Below is a small trained network, with its code and all its weights. Each question gives an input and a class and asks what happens when units are switched off, that is, made to give their printed mean instead of their output.

import numpy as np


def w(rows, s, z=0):
    codes = np.array(rows[::2]) - 128.0
    scale = np.full(codes.shape[1], s)
    scale[-1] = z or s
    return codes * scale


def f(y):
    return np.maximum(y, 0)


def log_softmax(a):
    a = a - a.max(-1, keepdims=True)
    return a - np.log(np.exp(a).sum(-1, keepdims=True))


def net(x, mask):
    res = np.array(x, float).reshape(1, 7) / 4 @ E
    y = f(res @ A[0][:, :-1].T + A[0][:, -1])
    res = res + np.where(mask, y, B[0][:, -1]) @ B[0][:, :-1]
    return log_softmax(res[-1] @ U[:, :-1].T + U[:, -1])


A, B = {}, {}
E = w([
[70,135,164,135,213,215],'x0',
[102,149,56,190,95,174],'x1',
[188,188,202,175,120,86],'x2',
[103,218,153,115,52,169],'x3',
[7,131,124,167,153,63],'x4',
[120,154,131,123,92,146],'x5',
[127,31,173,201,72,160],'x6',
],0.016)
A[0] = w([
[14,51,96,153,1,79,3],'N0',
[230,124,75,118,202,58,207],'N1',
[131,3,92,149,85,15,203],'N2',
[202,226,163,164,106,62,28],'N3',
[100,129,65,153,208,225,250],'N4',
[105,207,223,114,181,153,135],'N5',
],0.0076,0.0033)
B[0] = w([
[117,142,104,223,98,123,225],'N0',
[254,95,105,50,157,75,244],'N1',
[146,61,134,184,88,54,254],'N2',
[156,200,172,110,96,104,217],'N3',
[115,105,51,127,213,197,232],'N4',
[47,200,208,131,190,145,208],'N5',
],0.0084,0.013)
U = w([
[219,65,123,104,106,36,16],'0',
[111,199,208,204,151,166,179],'1',
[198,221,126,116,112,62,92],'2',
[78,77,122,227,93,11,155],'3',
[114,35,48,150,177,216,128],'4',
[220,100,240,144,5,254,154],'5',
[109,240,7,101,55,202,253],'6',
[71,101,159,51,221,56,71],'7',
],0.011,0.0026)

Each question gives the input, the list of numbers given to net, and the class t.
The units are the neurons (one row each of A and B). Each row of codes is followed by its name. A weight is (code - 128) times the scale printed after its matrix; where a second scale follows, it is the last column's (A, B and U).
mask holds one flag per neuron, in row order. A switched-off neuron (its flag False) gives its mean, the last column of its row in B, instead of its output. The means were averaged over made-up inputs and are rounded, as every weight is.
A unit's drop is (log p(t) with every unit on - log p(t) with that unit switched off) / (log p(t) with every unit on - log p(t) with every unit switched off).
The circuit of an input: a set's keep is (log p(t) with only the set's units on - log p(t) with every unit switched off) / (log p(t) with every unit on - log p(t) with every unit switched off). Starting from all 6 units, units are removed one at a time, each time the one whose removal leaves the highest keep (on an exact tie, the one counted first), for as long as the keep stays at least 0.8.
units of the circuit, in order: the units of the circuit, biggest drop first
k most important neurons: the k neurons with the biggest drops, biggest first
drop of u: that unit's drop, to one decimal
input [-2,-4,0,7,5,5,1], class 1: units of the circuit, in order : N1; N5
input [2,-3,2,-1,2,6,0], class 1: units of the circuit, in order : N1
input [-3,-6,3,5,2,-2,3], class 5: units of the circuit, in order : N1; N4; N3
input [2,7,2,-3,-6,-2,7], class 4: units of the circuit, in order : N4; N3
input [0,-8,3,6,2,-4,7], class 1: 2 most important neurons : N5; N1
input [5,0,4,-5,4,5,3], class 1: 3 most important neurons : N1; N2; N5
input [-5,1,-4,7,1,3,3], class 3: 2 most important neurons : N0; N4
input [5,-2,7,3,6,-6,-8], class 1: 2 most important neurons : N5; N3
input [8,1,-5,7,-4,6,5], class 4: drop of N3 : 0.1
input [5,-7,-7,-3,2,-6,4], class 4: drop of N4 : 0.1
input [4,3,7,6,-6,-5,-7], class 1: drop of N4 : 0.0
input [6,-3,-4,3,-1,5,5], class 4: drop of N4 : 0.3
